Here is a tiny trained network, its code and every weight. The questions are about switching its units off for an input and a class, where a switched-off unit gives its printed mean instead of its output.

import numpy as np


def w(rows, s, z=0):
    codes = np.array(rows[::2]) - 128.0
    scale = np.full(codes.shape[1], s)
    scale[-1] = z or s
    return codes * scale


def f(y):
    return np.maximum(y, 0)


def log_softmax(a):
    a = a - a.max(-1, keepdims=True)
    return a - np.log(np.exp(a).sum(-1, keepdims=True))


def net(x, mask):
    res = np.array(x, float).reshape(1, 7) / 4 @ E
    y = f(res @ A[0][:, :-1].T + A[0][:, -1])
    res = res + np.where(mask, y, B[0][:, -1]) @ B[0][:, :-1]
    return log_softmax(res[-1] @ U[:, :-1].T + U[:, -1])


A, B = {}, {}
E = w([
[122,120,134,108,131,113,123,126],'x0',
[114,190,254,227,146,139,23,182],'x1',
[187,58,134,213,33,20,135,166],'x2',
[130,148,112,136,119,131,135,141],'x3',
[132,118,137,132,132,134,131,120],'x4',
[188,147,93,87,26,172,30,67],'x5',
[2,80,139,134,14,188,142,162],'x6',
],0.011)
A[0] = w([
[36,94,92,161,192,117,196,229,48],'neuron 1',
[136,206,196,43,158,152,126,126,112],'neuron 2',
[158,133,48,169,167,75,165,15,88],'neuron 3',
[178,183,121,113,35,160,42,32,123],'neuron 4',
[91,190,177,154,97,43,88,126,86],'neuron 5',
[204,6,124,162,71,75,151,166,60],'neuron 6',
[52,154,114,89,176,219,148,70,52],'neuron 7',
[1,55,129,126,41,198,171,145,1],'neuron 8',
[95,132,47,146,95,128,64,62,82],'neuron 9',
[111,45,51,80,81,112,210,93,81],'neuron 10',
[113,164,190,179,211,67,215,99,130],'neuron 11',
],0.0093,0.0029)
B[0] = w([
[72,76,44,115,200,145,109,97,226],'neuron 1',
[201,126,154,179,65,133,166,163,206],'neuron 2',
[148,177,174,164,73,97,76,76,213],'neuron 3',
[83,70,79,56,150,170,81,71,247],'neuron 4',
[138,156,168,182,68,161,119,146,202],'neuron 5',
[190,105,104,103,49,156,178,214,236],'neuron 6',
[170,131,144,117,30,185,187,224,229],'neuron 7',
[210,184,166,77,184,28,99,84,244],'neuron 8',
[118,103,85,137,180,184,106,144,179],'neuron 9',
[104,124,193,247,80,154,102,70,249],'neuron 10',
[93,96,93,85,196,104,88,114,240],'neuron 11',
],0.011,0.013)
U = w([
[61,39,56,92,145,158,101,100,89],'0',
[167,112,112,131,80,162,214,210,25],'1',
[202,239,135,111,160,63,86,71,142],'2',
[41,170,202,247,108,170,85,106,252],'3',
],0.011,0.0035)

Each question gives the input, the list of numbers given to net, and the class t.
The units are the neurons (one row each of A and B). Each row of codes is followed by its name. A weight is (code - 128) times the scale printed after its matrix; where a second scale follows, it is the last column's (A, B and U).
mask holds one flag per neuron, in row order. A switched-off neuron (its flag False) gives its mean, the last column of its row in B, instead of its output. The means were averaged over made-up inputs and are rounded, as every weight is.
A unit's drop is (log p(t) with every unit on - log p(t) with that unit switched off) / (log p(t) with every unit on - log p(t) with every unit switched off).
The circuit of an input: a set's keep is (log p(t) with only the set's units on - log p(t) with every unit switched off) / (log p(t) with every unit on - log p(t) with every unit switched off). Starting from all 11 units, units are removed one at a time, each time the one whose removal leaves the highest keep (on an exact tie, the one counted first), for as long as the keep stays at least 0.8.
circuit, biggest first: the units of the circuit, biggest drop first
unit that matters most: the unit with the biggest drop
top k neurons: the k neurons with the biggest drops, biggest first
drop when u is switched off: that unit's drop, to one decimal
input [-7,-4,-7,6,-5,1,-7], class 1: top 2 neurons -> neuron 7; neuron 8
input [-6,-4,-1,-4,-4,4,-4], class 0: unit that matters most -> neuron 8
input [-8,7,8,-7,7,0,-1], class 1: top 2 neurons -> neuron 6; neuron 10
input [6,-8,-3,4,4,-2,-7], class 3: top 2 neurons -> neuron 10; neuron 8
input [7,6,-8,3,8,-5,8], class 1: top 3 neurons -> neuron 7; neuron 2; neuron 3
input [5,-5,-4,-1,-3,-2,5], class 2: top 2 neurons -> neuron 8; neuron 6
input [2,8,-8,1,-3,6,0], class 1: top 2 neurons -> neuron 2; neuron 7
input [-1,-1,-5,1,7,4,1], class 1: top 4 neurons -> neuron 7; neuron 1; neuron 11; neuron 2
input [5,-5,1,-8,7,-4,-4], class 3: top 4 neurons -> neuron 8; neuron 10; neuron 3; neuron 4
input [0,-8,-3,-6,3,5,-5], class 3: top 3 neurons -> neuron 10; neuron 3; neuron 8
input [-4,-3,5,5,6,-5,4], class 0: top 3 neurons -> neuron 1; neuron 7; neuron 2
input [-3,6,8,8,-3,6,3], class 1: top 2 neurons -> neuron 6; neuron 10
input [7,-7,5,-6,5,-2,3], class 3: top 2 neurons -> neuron 10; neuron 7
input [-3,4,-1,-1,-6,8,-3], class 0: unit that matters most -> neuron 4
input [8,-8,-4,3,6,6,-5], class 3: top 2 neurons -> neuron 10; neuron 3
input [-6,-5,6,-4,-1,0,7], class 2: top 2 neurons -> neuron 8; neuron 7
input [-6,1,6,-2,-7,6,7], class 2: drop when neuron 8 is switched off -> 2.0
input [7,6,6,1,5,-6,3], class 0: drop when neuron 11 is switched off -> 0.4
input [0,6,-4,5,-6,-7,8], class 2: drop when neuron 8 is switched off -> 1.2
input [4,-3,-4,4,-1,-1,4], class 1: circuit, biggest first -> neuron 7
input [7,-1,-6,7,-4,2,4], class 1: drop when neuron 2 is switched off -> 0.0
